Each name stands for a flat space through zero: a line, a plane or more. A row that begins with a name and a colon came from that space; any other row is followed by the name of the space it lies nearest, among the names in its block.
bune-vul: 3, -246, 0, 196, 530, 105, 281, 77, 148, -201, -106, -15, -231, 323, 19, -30, 109, 52, 59, -22, 186
gipa-pove: 125, -142, 89, -89, 96, -148, -161, 80, 380, 58, -307, 93, -207, 232, -6, 84, -70, 30, 44, -414, -120
bune-vul: -224, 42, -27, 31, 6, -6, -4, 65, -67, -127, 78, 107, -94, 184, -35, 167, 9, 20, -212, -2, 4
pizug-kulu: 230, 6, 107, 30, 112, -46, 156, -126, 249, -1, -145, -116, -96, -46, 197, -207, -59, -10, 138, -97, -83
pizug-kulu: -305, 93, 3, -72, -61, 168, 88, 23, -388, -214, 408, -248, -78, -122, 256, 16, 178, 183, 13, 441, 89
gipa-pove: 57, 236, 182, 30, -76, -53, 146, -234, -43, 86, 119, -41, 154, -186, -132, 119, -149, -188, -342, 160, -158
minif-gusi: 179, 125, -175, -201, -106, -69, -222, -128, -55, 255, 11, -61, 179, -155, -348, 124, 10, 0, 242, -265, -214
gipa-pove: -65, -201, 440, 258, 599, 291, 623, -32, -342, -369, 338, -509, 1, -4, 438, 60, 396, 154, -159, 790, 287
minif-gusi: 60, 318, 7, -24, 42, -64, 180, -319, 116, -84, 222, 8, -335, -64, -75, -124, -281, -104, -167, -172, -132
pizug-kulu: -146, -140, -121, -68, 35, 150, 64, 137, -47, -76, -192, -120, 172, 5, -7, 49, -19, -31, 24, 272, 144
minif-gusi: -322, -105, -409, 34, 100, 91, 175, 216, 82, -473, -259, 65, -95, 194, -5, -17, -186, 168, -104, 41, 234
pizug-kulu: 40, 273, 222, 114, 151, 78, 232, -157, -99, -139, 349, -171, -41, 12, -57, -106, 120, -56, -200, 351, 48
bune-vul: -42, 6, 22, 141, -10, -110, -2, -67, 51, 372, 268, 133, -231, -166, -36, 186, 215, 43, 312, -132, -170
minif-gusi: 112, -172, -5, -68, -19, -23, -154, 26, 134, 366, -196, -6, 35, -37, 85, -11, 115, -43, 432, -169, -183
bune-vul: -11, 103, 122, -19, -153, -72, -25, -28, 45, -132, 165, 85, -162, -182, -38, -92, -253, 50, -331, 84, 66
bune-vul: -125, 254, -37, -34, -195, -74, -17, -104, -79, 66, 369, 0, -174, -228, -81, 128, 33, 75, 23, 30, -83
minif-gusi: 41, -347, -267, -210, -248, -56, -389, 323, 170, 90, -597, 126, 287, -18, -59, 20, -155, 93, 199, -248, 55
bune-vul: 9, -88, 144, 77, 143, -2, 64, 68, 111, -172, 44, 81, -213, 82, -31, -50, -100, 24, -248, 44, 200
gipa-pove: 38, 191, -230, -41, -233, -130, -187, -28, 255, 95, -23, 258, -250, 29, -128, -212, -163, -68, 175, -398, -36
minif-gusi: -157, 39, 233, -16, 290, 159, 291, -140, -37, -45, 158, -300, -224, 113, 314, -3, 125, -37, 43, 325, -188
gipa-pove: 69, 160, 2, 121, -111, -102, -164, -38, -99, 218, 142, 193, 146, 100, -194, 81, 209, -81, 29, -181, -122
gipa-pove: -23, -74, 372, 192, 467, 124, 469, -16, 76, -423, -21, -237, -180, 338, 396, -46, 102, -26, -326, 308, 189
pizug-kulu: -83, 56, -115, -210, -374, -144, -253, -25, -40, 106, 9, 138, -13, -237, -76, 192, -265, 24, -116, -246, -120
minif-gusi: -129, -163, 17, 163, -48, 64, 44, 166, -226, 56, 101, 4, 222, -149, 62, 142, 248, 86, 44, 334, 175
minif-gusi: 67, -90, -336, 41, -118, -42, -193, 143, 36, 100, -48, 173, 19, -93, -163, -135, 83, 145, 399, -233, 129
gipa-pove: -99, -325, 114, 34, 455, 178, 143, 213, 40, -267, -82, -188, -252, 380, 291, -26, 258, 155, 145, 134, 228
minif-gusi: -162, 82, 121, 141, 189, 84, 212, -105, -26, 80, 142, -43, -132, 178, 170, -5, 173, -104, 55, 179, -207
bune-vul: -22, -28, 113, 143, 37, -182, -56, 109, 298, -98, 18, 301, -346, 141, -113, 52, -105, 105, -259, -224, 49
bune-vul: -89, 22, -136, 24, -155, 41, -1, 40, -99, -125, 45, 117, 46, -130, -58, -143, -196, -13, -166, 123, 175
minif-gusi: 9, -350, 450, 143, 303, -19, 52, 172, 108, 166, -142, -66, 66, 172, 123, 357, 313, 43, -80, 197, -75
gipa-pove: -24, 289, 146, -25, 43, 130, 175, -206, -215, -23, 402, -244, -10, -122, -44, -63, 83, -107, -85, 389, -3
bune-vul: 42, -175, -289, 14, -375, -293, -446, 312, 339, 162, -239, 502, -66, -172, -374, 94, -182, 209, 90, -484, 120
minif-gusi: 119, -190, 300, 165, 338, 9, 287, -25, 140, 88, -36, -167, -95, 56, 222, 187, 255, -50, 108, 76, 82
pizug-kulu: -70, 67, -94, -20, -102, 44, 128, -4, -15, -223, -74, -38, 29, -34, 129, -93, -169, -64, -150, 90, 182
pizug-kulu: 36, 408, 82, -109, -305, -61, -132, -257, -73, 189, 352, 50, -122, -152, -54, -159, -114, -190, -58, -50, -200
minif-gusi: -140, 115, -468, 109, -193, 25, -108, 0, -281, 144, 203, 248, 100, -46, -199, -36, 133, -20, 310, -181, 56
pizug-kulu: -151, -92, -39, -260, 355, 194, 83, 5, -226, -249, 93, -410, -41, 90, -92, 252, 84, 221, 10, 212, -42
gipa-pove: 44, -26, 189, -49, 51, -118, -3, -33, 176, 19, -117, -5, -89, 75, 35, 210, -73, -12, -174, -159, -140
pizug-kulu: 154, -98, 25, -200, 206, -33, -136, -93, 70, 228, -89, -146, -26, 33, -172, 190, 56, 69, 249, -263, -322
gipa-pove: -111, -11, -112, 86, 120, 81, 158, -1, -248, -194, 239, -103, -37, -63, 77, 26, 153, 202, 69, 136, 108
bune-vul: -112, -62, 100, 100, -101, 5, -15, 78, -96, 143, 110, 31, 25, -56, 202, 70, 214, 10, 106, 153, 8
bune-vul: 39, -44, -1, 160, 174, -118, -14, -18, 201, -85, 8, 337, -377, 275, -58, -115, -143, 16, -142, -425, -25
gipa-pove: -25, -17, 45, 183, 96, 230, 360, -83, -360, -78, 95, -249, 325, -86, 362, -154, 225, -129, 76, 479, 180
pizug-kulu: 315, 67, 215, 112, -105, -276, -64, -171, 325, 404, -51, 194, -40, -193, -118, 77, -67, -117, 26, -346, -257
gipa-pove: -244, 432, -116, 157, -236, 94, 191, -136, -367, -236, 510, 68, 55, -175, -102, -166, -73, -81, -357, 426, 166
pizug-kulu: -110, -55, 37, 123, -33, 54, 47, 157, -142, -180, 62, 30, 116, 24, 51, 16, 97, 55, -185, 259, 255
bune-vul: 242, -19, 306, 32, 44, -149, -144, -30, 225, 230, -79, 57, -90, 184, 114, 10, 164, -74, 92, -290, -172
pizug-kulu: -35, 301, -86, 50, -412, -107, -239, -46, -90, 36, 230, 330, -19, -54, -97, -261, -146, -74, -172, -122, -42
bune-vul: -11, 33, 74, 56, 81, 135, 201, -29, -98, -41, -2, -214, 177, 2, 160, -69, 151, -86, 52, 337, 63
pizug-kulu: -71, -94, -76, 131, 15, 41, 94, 177, -5, -267, -150, 66, 163, 49, -40, -41, -55, 62, -230, 195, 261
minif-gusi: 37, -175, 20, -114, 61, 132, -18, 163, -93, -69, -178, -303, 260, 14, 157, 27, 229, 94, 212, 244, 146
minif-gusi: 75, 178, -38, 111, -23, -18, -19, -91, -14, 169, 151, 57, 26, 16, -93, -136, 170, -53, 202, -33, -123
gipa-pove: 261, -136, 138, 92, 440, 51, 319, -133, 173, -38, 8, -257, -172, -105, 66, -124, 68, 110, 223, 61, 23
gipa-pove: 53, -255, 111, -12, 504, 130, 164, 68, 41, -196, -113, -260, -110, 266, 100, 48, 181, 155, 109, 60, 51
bune-vul: -152, -272, 135, 158, 133, 157, 24, 199, -247, 200, 5, -93, 151, 281, 441, 153, 619, -66, 388, 195, 105
pizug-kulu: 64, 230, -183, -262, -674, -135, -383, -169, 15, 658, -112, 129, 318, -446, -134, 14, -203, -302, 301, -197, -392
118, -357, -88, -157, -79, -121, -438, 265, 234, 322, -432, 133, 164, -11, -209, 147, 22, 164, 308, -295, -182 | minif-gusi
94, 130, 221, 73, 189, -17, 237, -158, 114, -113, 52, -96, -134, 125, 81, 4, -20, -122, -204, 9, 0 | minif-gusi
-120, 149, -101, 98, -52, -4, -14, -17, -95, 16, 200, 162, -46, 63, -174, 21, 43, -52, -66, -6, 17 | gipa-pove
-209, -53, 71, 63, 55, 84, 109, 124, -201, -176, 177, -69, 50, -23, -33, 229, 114, 83, -238, 358, 220 | pizug-kulu
102, 478, -272, -222, -621, -162, -393, -360, -248, 585, 345, 188, 157, -414, -316, 13, -120, -249, 270, -415, -400 | bune-vul
-39, 482, -199, -193, -323, -33, -58, -291, -134, 156, 148, 13, 229, -212, -471, 136, -287, -296, -231, -10, -210 | pizug-kulu
116, -63, 91, -57, 309, 104, 184, -62, 63, -103, -81, -313, -17, 54, 94, -63, 84, 67, 142, 130, -42 | pizug-kulu
-136, -124, 17, 62, 94, 39, 82, 95, -24, -139, 87, -31, -184, -2, 199, -22, 79, 195, 55, 116, 61 | pizug-kulu
-93, -49, 36, 275, -66, -44, 73, 80, -191, -30, 133, 179, 141, -29, 85, 104, 162, 55, -155, 101, 114 | gipa-pove
-337, -185, -188, -359, 21, 190, -260, 74, -271, 141, 40, -162, -98, 53, 101, 98, 52, 153, 359, 55, -324 | minif-gusi
-22, 12, 180, 104, -271, -215, -235, 98, -47, 49, 243, 305, -65, -158, -103, 163, -27, 145, -331, -89, 28 | pizug-kulu
-329, -355, -25, -43, 343, 254, 169, 333, -197, -501, -149, -248, 30, 314, 199, 203, 152, 213, -167, 397, 369 | bune-vul
342, -81, 156, 108, 115, -233, 6, -55, 439, 114, -117, 175, -261, -55, -137, 7, -130, 3, -10, -425, 38 | minif-gusi
-203, 387, 1, 31, -212, 92, 240, -208, -333, -174, 359, -123, 81, -138, 171, -41, -37, -156, -268, 351, 48 | gipa-pove
-92, 20, -185, -158, -188, -14, -198, 44, -80, -50, -10, 86, 27, -91, -150, -12, -206, 83, -79, -74, -42 | minif-gusi
-294, 127, 68, -17, -7, 257, 275, -113, -451, -95, 377, -336, 83, -176, 322, -13, 163, -29, -2, 639, 15 | minif-gusi
75, -137, 29, 106, 119, -155, -64, 55, 273, 48, -103, 221, -258, 120, -30, 18, -30, 120, 46, -353, -96 | bune-vul
-380, 133, -173, -160, -395, 4, -214, 92, -327, -53, 209, 121, 104, -132, -155, 280, -126, 23, -299, 142, 29 | bune-vul
-159, 226, -120, 184, 50, 9, 127, -59, -162, -289, 488, 165, -312, -3, -162, -132, -31, 147, -211, 59, 160 | minif-gusi

Rows lie near named flat spaces through zero. A row that begins with a name and a colon came from that space; any other row is followed by the name of its block's space that it lies nearest.
nokor-sege: -258, -13, 65, -192, -392, 73, 79, -51, 81, -427, 446, -433, -51, 7, -259, -101, 130, -134, -258, 47, -256
nokor-sege: 14, -97, -209, -146, -27, 76, -152, -289, 190, -274, 102, -212, -62, 186, -66, -87, -155, -161, -59, -152, 32
nop-gukem: -258, -31, -239, -35, -69, 124, -118, -104, 380, -68, 346, -270, -127, 422, -293, -9, 20, -461, -96, -138, -197
nokor-sege: 239, 270, 400, 146, -52, -59, 286, 158, -592, 436, -215, 501, 22, -652, 426, 59, -102, 689, 99, 378, 69
fetef-fozu: 205, 144, -31, -261, -70, -134, -45, -47, -416, -245, -204, 307, 20, -241, 109, 87, -107, 248, 129, -18, 344
nop-gukem: 360, -127, -125, 139, 388, -247, -319, -222, -158, 153, -629, 364, -64, -120, 364, -208, -230, 415, 136, 67, 314
fari-gul: -198, -243, -43, -243, -434, 163, -69, -99, 233, -420, 293, -577, -205, 368, -123, -160, -106, -324, 146, -285, -156
nuz-lupu: 39, -104, -270, -284, -335, 6, -294, 124, -88, -588, 109, -175, -26, 195, -281, -18, 144, -226, 100, -16, -50
nop-gukem: 208, -21, -62, -137, -31, -163, -116, 215, -347, -388, -404, 172, 213, -64, -17, 145, 35, -136, 328, -131, 323
nuz-lupu: 183, 386, 45, 159, 74, 180, 175, -184, -285, 627, -39, 509, -193, -328, 251, 91, -324, 388, -17, 334, 16
fetef-fozu: 250, -117, -360, -21, 359, -192, -336, 51, -94, -247, -562, 237, 208, -29, -90, -44, 174, 19, 21, -11, 364
fari-gul: 317, -115, -186, 165, 252, -127, -310, -141, -130, -86, -597, 182, 3, 24, 64, -105, -162, -17, 135, 108, 172
nuz-lupu: 204, 91, -568, -118, 191, 127, -313, -118, 28, -145, -210, 233, -24, 270, -296, 150, -56, -349, 59, -36, 220
fari-gul: 76, -199, 60, 173, -30, -98, -228, -273, -76, -196, -469, -115, 91, 60, 99, -206, -24, 219, -47, 25, -28
nop-gukem: -18, 40, -189, 258, 331, -82, -216, -444, 261, 150, -36, 57, -15, 145, -5, -98, -194, -125, -273, 70, -78
nop-gukem: 134, -263, -20, 133, 133, -63, -165, 63, 65, 54, -251, -71, -51, -32, 107, -255, 98, 249, -10, 143, -55
nuz-lupu: 120, -65, 14, 110, 80, 0, -71, -94, 7, 203, -145, 63, -185, 35, 167, -105, -199, 99, 116, 68, -16
nop-gukem: -144, -156, 145, -131, -15, -114, 102, 13, 130, -321, 20, -291, 135, 71, -35, -2, 65, -180, 9, -305, 115
nop-gukem: 396, -25, -348, -238, -34, 305, -211, -238, 84, -84, 172, 43, -298, 267, -36, 95, -339, -88, 129, 36, -22
nop-gukem: 266, 237, -97, -32, 54, 77, 29, -42, -327, 20, -165, 383, 262, -297, 114, 207, -73, 198, 32, 67, 221
fari-gul: 298, -192, 80, -6, 286, -79, -95, -356, 11, -98, -441, 39, 20, -6, 147, -71, -54, 444, -184, 8, 167
nokor-sege: 78, -113, 294, 68, -92, 42, 63, -211, 41, 117, 116, -129, -92, -53, 231, -112, -67, 470, -172, 135, -247
nokor-sege: -63, 90, -219, 34, 171, 35, -47, 34, 161, 118, 79, 81, -63, 165, -199, 88, 10, -333, -26, -3, 9
nop-gukem: 82, 79, -268, 15, 113, 9, -208, -85, 91, -120, 26, 70, -158, 284, -355, 118, -34, -419, -93, 171, -109
fari-gul: 279, 266, -149, 30, 219, 15, -60, 91, -187, 85, -43, 468, 128, -46, -236, 363, 179, 36, -193, 328, -23
fetef-fozu: -92, 62, 41, 246, 77, -85, -64, -71, -102, 186, -403, 159, 29, 73, -19, -9, 38, 29, 5, 48, 18
nop-gukem: 19, -229, -56, -24, -268, -9, -173, 153, -100, -522, -216, -307, 203, 51, -122, -119, 150, -199, 153, -61, -38
nuz-lupu: -70, 156, 49, 122, -168, 162, 126, 149, -101, 256, 146, 68, -17, -117, -8, 39, 33, 22, 19, 185, -188
nokor-sege: -197, 15, 23, 55, -32, -22, -6, -289, 234, -56, 293, -231, -87, 109, -47, -103, -148, -188, -210, -22, -182
nuz-lupu: 105, 12, -55, 155, 345, 143, 67, -52, 290, 527, 160, 126, -157, 54, 70, 24, -62, 105, -146, 142, -121
fari-gul: -69, -240, -123, -70, -16, -210, -192, 248, 2, -521, -290, -209, 285, 130, -144, -48, 212, -384, 222, -296, 204
nokor-sege: 185, 125, 242, 164, -43, -29, 154, 329, -351, 277, -138, 302, 78, -271, 208, 155, -32, 139, 268, 194, -24
fetef-fozu: 92, -94, -60, -125, -169, 90, -115, -93, 68, -228, 124, -174, -175, 271, -92, 33, -155, -221, 117, -47, -115
fetef-fozu: 56, -143, -96, -219, -76, -34, -106, -25, 13, -415, -32, -162, 101, 78, -40, -11, 20, -88, 74, -214, 149
nuz-lupu: -244, -290, 37, 230, 1, -44, -127, 62, 385, -60, 72, -423, 68, 318, -152, -176, 235, -248, -126, -48, -335
fetef-fozu: -28, 298, -47, 49, -6, 52, 144, 135, -159, 114, 198, 221, 182, -292, -67, 155, 64, -64, -104, 173, -16
fari-gul: -81, -34, -10, 48, 201, 102, 96, 75, 135, 309, -210, 97, 118, 118, -15, 95, 246, 191, -49, -168, 125
fari-gul: -250, 94, -35, -134, -261, 183, 65, -54, 222, 23, 562, -202, -219, 284, -215, 82, -2, -230, -105, -41, -282
nokor-sege: -45, 363, 267, -69, 1, 41, 409, 12, -277, 269, 36, 308, -52, -316, 18, 235, -34, 221, -106, 118, 133
nokor-sege: -342, 189, 260, -92, -136, -5, 379, 131, -21, 125, 344, -52, 42, -248, -26, 46, 178, 126, -192, -32, -18
fetef-fozu: 196, -165, -79, 230, 55, 287, -65, -38, 174, 292, -68, -119, -176, 83, 44, -160, -84, 81, -7, 257, -275
fetef-fozu: -20, 150, -157, 138, -178, 69, -113, 104, -146, -45, 112, 62, 121, -125, -140, -11, 96, -114, -72, 278, -215
nuz-lupu: -203, 110, 145, -139, -123, -126, 217, 256, -290, -245, -98, 36, 390, -452, -71, 8, 453, 313, -200, -21, 213
fetef-fozu: -9, 96, -235, -239, 13, 33, -55, -40, 80, -264, 186, 6, -10, 197, -259, 193, -22, -378, -5, -153, 117
fari-gul: -313, 221, 415, -36, -420, -12, 360, 125, -176, -47, 431, -143, 23, -199, -35, 106, 49, -36, -78, 62, -236
nokor-sege: 44, 455, -98, 20, 36, 235, 214, 119, -117, 530, 445, 460, 31, -251, 8, 302, 6, 145, -127, 251, -90
nokor-sege: 143, 107, -304, 34, 177, 60, -189, -36, 39, 168, -8, 243, -210, 135, -173, 52, -44, -111, -50, 226, -40
nuz-lupu: -157, 188, -122, 105, 73, 83, -34, -323, 182, 201, 197, 38, -198, 157, -192, -2, -80, -97, -325, 165, -191
nokor-sege: -207, -1, -426, -135, -175, -10, -280, -87, 93, -558, 144, -259, 95, 91, -384, -165, 138, -421, -180, -22, -20
nop-gukem: -44, -137, -165, -164, 47, 78, -71, -188, 278, -162, 107, -241, -182, 230, -127, -102, -71, -159, -78, -145, 34
nokor-sege: -13, 150, 140, -39, -60, 11, 180, 210, -193, 133, 7, 208, 178, -122, 71, 229, 110, 118, 113, -79, 96
fari-gul: 70, -118, -47, -185, 175, -90, -72, -56, 85, -212, -157, 11, 87, 170, -100, 105, 175, 96, -95, -190, 195
nuz-lupu: 31, -137, 185, -157, -112, -9, 146, 93, -16, -227, 105, -197, 198, -155, 166, -2, 43, 134, 66, -199, 84
nuz-lupu: 63, 97, 191, 93, -109, 13, 125, -48, -346, 90, -222, 154, 224, -496, 257, -111, 86, 629, -140, 191, 54
nuz-lupu: 70, -151, -422, -210, -157, 92, -280, 111, -94, -446, -306, -106, 84, 107, -156, -113, 71, -224, 273, -196, 263
fari-gul: 127, 94, 145, 348, -4, -103, -73, -149, -353, 253, -407, 265, 65, -361, 321, -188, -148, 443, -2, 318, -41
nuz-lupu: 146, 294, 241, 208, -42, 34, 159, -31, -300, 562, 77, 420, -142, -271, 340, 111, -293, 337, 109, 293, -127
fetef-fozu: 100, 114, -92, 18, 50, 93, 20, -67, -76, 115, -22, 127, -122, -140, -28, -31, -84, 75, -82, 212, 3
nokor-sege: 74, -28, -110, 15, 232, 39, -81, -346, 195, 151, -41, 29, -223, 111, 20, -100, -165, 127, -191, 52, 19
fari-gul: 375, -281, 23, -220, 37, -42, -116, -22, -121, -307, -423, -33, -91, 108, 158, -6, -175, 103, 344, -195, 291
nop-gukem: -33, 154, 250, -150, -322, 167, 382, 449, -271, 1, 257, 27, 249, -306, 34, 254, 207, 93, 151, -32, -8
fetef-fozu: -59, -315, -11, -310, -305, 75, -90, -145, 230, -586, 231, -563, -54, 297, -76, -120, -54, -194, 56, -324, -58
fari-gul: 334, -189, -339, -55, -32, 135, -335, -414, -28, -385, -307, -176, -185, -11, 20, -330, -349, -4, 15, 143, 69
fari-gul: 59, 102, -167, -63, -126, 167, -25, 124, -30, -32, 227, 34, -8, 15, -153, 105, 39, -154, 13, 122, -118
nuz-lupu: -7, 285, 105, -133, 23, -40, 282, 346, -233, 110, 174, 321, 203, -258, -6, 345, 129, -29, 93, -49, 187
nop-gukem: -42, -20, 172, 48, -230, 62, 103, 222, -123, 92, 78, -47, 70, -124, 121, -18, 100, 170, 114, 44, -133
fetef-fozu: 106, 35, -236, -96, 144, -174, -151, 107, -154, -241, -243, 175, 64, -87, -78, 11, -28, -237, 159, -47, 310
fetef-fozu: 4, 109, 72, -58, 60, -41, 117, 78, 23, -63, 193, 62, 156, 45, -75, 274, 17, -231, 1, -109, 21
fetef-fozu: 115, 67, 172, -29, 203, -182, 83, -120, -153, -73, -270, 198, 122, -110, 51, 148, -3, 169, -92, -34, 220
nop-gukem: 229, -233, -295, 211, 176, 15, -385, -352, 203, -83, -191, -159, -143, 105, 89, -349, -315, -117, -24, 157, -107
-143, 352, -20, 147, -45, 81, 117, 76, -47, 279, 334, 212, 18, -50, -178, 212, 44, -195, -154, 238, -231 | fetef-fozu
41, -20, -261, -152, -53, -7, -150, 230, -19, -297, -18, -3, 56, 213, -215, 148, 23, -510, 290, -177, 133 | nop-gukem
-266, 99, -13, -58, -51, 145, 115, -49, 270, 274, 384, -63, -201, 297, -120, 109, 1, -148, -64, -140, -138 | fetef-fozu
155, -69, 95, -171, -102, 1, 63, 10, -213, -103, -166, 32, 25, -204, 267, -52, -122, 295, 216, -136, 243 | fetef-fozu
59, 23, -296, -122, 59, -101, -238, 55, -62, -285, -179, 134, 106, 211, -177, 148, 13, -365, 194, -190, 229 | nuz-lupu
123, -244, -240, 141, 103, -85, -409, -139, 50, -228, -469, -90, -65, 227, -153, -234, 70, -44, -44, 136, -42 | fetef-fozu
98, -234, -140, -100, -153, -53, -223, 186, -150, -477, -347, -133, 312, 22, -8, -65, 186, -40, 242, -207, 179 | nokor-sege
-190, 137, -103, -133, 49, 148, 145, 19, 201, 81, 286, -10, 16, 142, -260, 186, 188, -135, -210, -100, -6 | nokor-sege
269, -218, 123, 122, 163, -1, -78, -132, 151, 198, -88, -55, -335, 188, 189, -92, -298, 53, 131, 109, -143 | nuz-lupu
-420, 148, 97, 49, 186, -107, 222, 105, 200, 287, 135, 59, 85, 69, -152, 120, 281, -84, -212, -172, 57 | nokor-sege
-77, -293, 28, 85, -379, 146, -198, -155, 59, -176, -160, -411, -106, 248, 49, -297, -36, 88, 108, -44, -249 | fetef-fozu
